[[-1.95 -2.07 -2.12 -2.28  0.70 -2.24 -1.73 -1.24 -2.49 -2.00  2.38  1.88]
 [-1.55 -0.42 -1.32  3.20 -0.30 -0.51 -0.89 -1.35 -0.43 -1.18  2.64  2.35]
 [ 1.56  1.33  1.02 -5.80  2.65  0.51  0.33  0.18  0.45  0.38  2.78  1.10]]
=>
[[ 1.56 -1.55 -1.95]
 [ 1.33 -0.42 -2.07]
 [ 1.02 -1.32 -2.12]
 [-5.80  3.20 -2.28]
 [ 2.65 -0.30  0.70]
 [ 0.51 -0.51 -2.24]
 [ 0.33 -0.89 -1.73]
 [ 0.18 -1.35 -1.24]
 [ 0.45 -0.43 -2.49]
 [ 0.38 -1.18 -2.00]
 [ 2.78  2.64  2.38]
 [ 1.10  2.35  1.88]]

[[-0.38  2.54  3.98 -0.67 -0.57 -2.50  1.20]
 [-0.48  6.88  1.38  1.52  0.59  1.67  0.03]
 [-0.48 -2.78 -3.10 -0.04 -0.28  0.20  0.46]
 [-0.40  0.64  1.87  0.23 -0.24 -5.05 -0.40]
 [ 1.75  2.67 -2.72 -1.69 -0.15 -1.89  0.82]
 [-0.73 -1.15 -4.08  0.16 -0.83 -4.52  0.38]
 [-0.06  1.41  0.03  0.04  0.25  0.38  0.11]]
=>
[[-0.06 -0.73  1.75 -0.40 -0.48 -0.48 -0.38]
 [ 1.41 -1.15  2.67  0.64 -2.78  6.88  2.54]
 [ 0.03 -4.08 -2.72  1.87 -3.10  1.38  3.98]
 [ 0.04  0.16 -1.69  0.23 -0.04  1.52 -0.67]
 [ 0.25 -0.83 -0.15 -0.24 -0.28  0.59 -0.57]
 [ 0.38 -4.52 -1.89 -5.05  0.20  1.67 -2.50]
 [ 0.11  0.38  0.82 -0.40  0.46  0.03  1.20]]

[[-2.15 -5.00 -3.50  2.45 -1.44  0.68]
 [-3.80 -3.11 -2.95  4.67  0.16 -0.14]
 [-1.19  3.37 -1.12 -2.97 -4.22  1.45]
 [ 4.61  1.15  2.41 -1.43 -6.67  1.02]
 [ 3.33  3.48  4.32 -3.07  3.24 -1.79]
 [ 2.34  5.13  4.59 -1.23  1.24 -2.05]
 [ 1.67  1.29  1.45  3.14 -5.48 -0.08]
 [-1.55 -6.79 -4.26  6.06 -3.73  0.88]
 [-3.19 -0.89 -1.46  2.60  4.19 -1.55]
 [-1.65 -1.68  0.35  3.02  0.59 -0.93]
 [ 1.39 -4.12 -1.90  5.40 -6.03 -1.22]]
=>
[[ 1.39 -1.65 -3.19 -1.55  1.67  2.34  3.33  4.61 -1.19 -3.80 -2.15]
 [-4.12 -1.68 -0.89 -6.79  1.29  5.13  3.48  1.15  3.37 -3.11 -5.00]
 [-1.90  0.35 -1.46 -4.26  1.45  4.59  4.32  2.41 -1.12 -2.95 -3.50]
 [ 5.40  3.02  2.60  6.06  3.14 -1.23 -3.07 -1.43 -2.97  4.67  2.45]
 [-6.03  0.59  4.19 -3.73 -5.48  1.24  3.24 -6.67 -4.22  0.16 -1.44]
 [-1.22 -0.93 -1.55  0.88 -0.08 -2.05 -1.79  1.02  1.45 -0.14  0.68]]

[[-0.89  0.35 -0.35  5.41]
 [-1.97 -0.46  0.62  4.12]]
=>
[[-1.97 -0.89]
 [-0.46  0.35]
 [ 0.62 -0.35]
 [ 4.12  5.41]]

[[-0.93 -2.14 -6.67  2.49 -3.89 -6.67]
 [-0.16 -0.60 -1.87  0.71 -0.99 -1.87]
 [-0.18 -0.39 -1.28  0.44 -0.70 -1.28]]
=>
[[-0.18 -0.16 -0.93]
 [-0.39 -0.60 -2.14]
 [-1.28 -1.87 -6.67]
 [ 0.44  0.71  2.49]
 [-0.70 -0.99 -3.89]
 [-1.28 -1.87 -6.67]]

[[-1.09 -1.40 -0.74  1.39 -1.80 -0.89  5.26  1.63  1.05 -2.23  0.65  0.00
  -0.43 -1.17 -1.91 -1.34]
 [ 2.59  4.10  3.16 -1.25  1.50 -0.54 -1.76  0.03 -0.58 -1.92 -0.28  0.12
   3.15  0.19 -0.34 -2.72]
 [-0.70  0.54 -0.50 -1.11 -1.59 -4.26  2.30 -2.23 -5.12 -0.97 -2.69 -2.20
   0.28 -3.12  0.30 -0.41]
 [ 0.01 -1.24 -2.65  1.16 -1.41  0.39 -0.47  1.51  0.80  1.97  2.66 -3.45
  -1.70 -1.84  2.51 -1.24]]
=>
[[ 0.01 -0.70  2.59 -1.09]
 [-1.24  0.54  4.10 -1.40]
 [-2.65 -0.50  3.16 -0.74]
 [ 1.16 -1.11 -1.25  1.39]
 [-1.41 -1.59  1.50 -1.80]
 [ 0.39 -4.26 -0.54 -0.89]
 [-0.47  2.30 -1.76  5.26]
 [ 1.51 -2.23  0.03  1.63]
 [ 0.80 -5.12 -0.58  1.05]
 [ 1.97 -0.97 -1.92 -2.23]
 [ 2.66 -2.69 -0.28  0.65]
 [-3.45 -2.20  0.12  0.00]
 [-1.70  0.28  3.15 -0.43]
 [-1.84 -3.12  0.19 -1.17]
 [ 2.51  0.30 -0.34 -1.91]
 [-1.24 -0.41 -2.72 -1.34]]
